Below are the code and all the weights of a small trained network. Each question names an input and a class and asks about switching units off, where a switched-off unit gives its printed mean instead of its output.

import numpy as np


def w(rows, s, z=0):
    codes = np.array(rows[::2]) - 128.0
    scale = np.full(codes.shape[1], s)
    scale[-1] = z or s
    return codes * scale


def f(y):
    return y / 2 * (1 + np.tanh(0.7978845608 * (y + 0.044715 * y**3)))


def log_softmax(a):
    a = a - a.max(-1, keepdims=True)
    return a - np.log(np.exp(a).sum(-1, keepdims=True))


def net(x, mask):
    res = np.array(x, float).reshape(1, 8) / 4 @ E
    y = f(res @ A[0][:, :-1].T + A[0][:, -1])
    res = res + np.where(mask, y, B[0][:, -1]) @ B[0][:, :-1]
    return log_softmax(res[-1] @ U[:, :-1].T + U[:, -1])


A, B = {}, {}
E = w([
[130,125,121,132,136],'x0',
[137,136,154,132,125],'x1',
[245,99,36,155,36],'x2',
[139,123,164,145,132],'x3',
[123,131,129,123,121],'x4',
[167,64,149,11,128],'x5',
[103,112,98,119,121],'x6',
[138,135,125,129,137],'x7',
],0.012)
A[0] = w([
[118,119,57,139,147,106],'neuron 1',
[224,122,72,167,13,55],'neuron 2',
[187,142,125,126,90,5],'neuron 3',
[168,88,127,32,100,120],'neuron 4',
[102,196,86,241,73,164],'neuron 5',
[139,157,227,118,145,104],'neuron 6',
[149,151,153,150,109,220],'neuron 7',
[233,11,152,41,163,170],'neuron 8',
[195,49,116,162,67,111],'neuron 9',
[134,103,149,176,122,96],'neuron 10',
],0.011,0.0021)
B[0] = w([
[102,130,150,157,110,146],'neuron 1',
[54,200,176,143,194,248],'neuron 2',
[105,165,89,65,123,160],'neuron 3',
[182,37,84,181,107,201],'neuron 4',
[204,70,64,186,69,236],'neuron 5',
[117,113,117,124,154,181],'neuron 6',
[180,108,127,122,81,147],'neuron 7',
[151,65,45,145,95,241],'neuron 8',
[91,181,173,93,255,204],'neuron 9',
[116,53,72,116,153,137],'neuron 10',
],0.0091,0.014)
U = w([
[196,108,77,166,9,254],'0',
[36,199,152,63,163,2],'1',
],0.014,0.0012)

Each question gives the input, the list of numbers given to net, and the class t.
The units are the neurons (one row each of A and B). Each row of codes is followed by its name. A weight is (code - 128) times the scale printed after its matrix; where a second scale follows, it is the last column's (A, B and U).
mask holds one flag per neuron, in row order. A switched-off neuron (its flag False) gives its mean, the last column of its row in B, instead of its output. The means were averaged over made-up inputs and are rounded, as every weight is.
A unit's drop is (log p(t) with every unit on - log p(t) with that unit switched off) / (log p(t) with every unit on - log p(t) with every unit switched off).
The circuit of an input: a set's keep is (log p(t) with only the set's units on - log p(t) with every unit switched off) / (log p(t) with every unit on - log p(t) with every unit switched off). Starting from all 10 units, units are removed one at a time, each time the one whose removal leaves the highest keep (on an exact tie, the one counted first), for as long as the keep stays at least 0.8.
circuit, biggest first: the units of the circuit, biggest drop first
unit that matters most: the unit with the biggest drop
k most important neurons: the k neurons with the biggest drops, biggest first
drop when u is switched off: that unit's drop, to one decimal
input [-1,1,-5,2,0,-6,-4,8], class 0: 3 most important neurons => neuron 2; neuron 5; neuron 9
input [-4,4,8,3,7,1,6,6], class 1: unit that matters most => neuron 2
input [7,-6,3,5,6,-2,-2,0], class 1: 2 most important neurons => neuron 8; neuron 4
input [8,5,-6,-3,-5,-7,2,-6], class 0: 3 most important neurons => neuron 5; neuron 2; neuron 9
input [-4,4,-3,-7,-6,4,-2,-3], class 0: 2 most important neurons => neuron 2; neuron 9
input [5,-5,6,3,-5,3,7,-5], class 1: 2 most important neurons => neuron 9; neuron 2
input [2,0,-8,0,2,-8,6,-7], class 0: 2 most important neurons => neuron 5; neuron 2
input [5,4,5,6,5,4,8,-3], class 1: 3 most important neurons => neuron 9; neuron 2; neuron 5
input [4,2,-1,1,-7,0,2,1], class 1: 3 most important neurons => neuron 5; neuron 8; neuron 4
input [6,-4,-5,7,6,-5,5,-2], class 0: 3 most important neurons => neuron 2; neuron 9; neuron 5
input [-2,-3,-3,5,4,4,-5,8], class 0: drop when neuron 2 is switched off => 0.7
input [1,5,-6,-5,-6,-8,-7,-4], class 0: drop when neuron 5 is switched off => 0.4
input [-1,6,-4,-1,3,7,8,-2], class 0: drop when neuron 2 is switched off => 0.0
input [-2,2,6,5,2,3,-7,0], class 1: circuit, biggest first => neuron 2
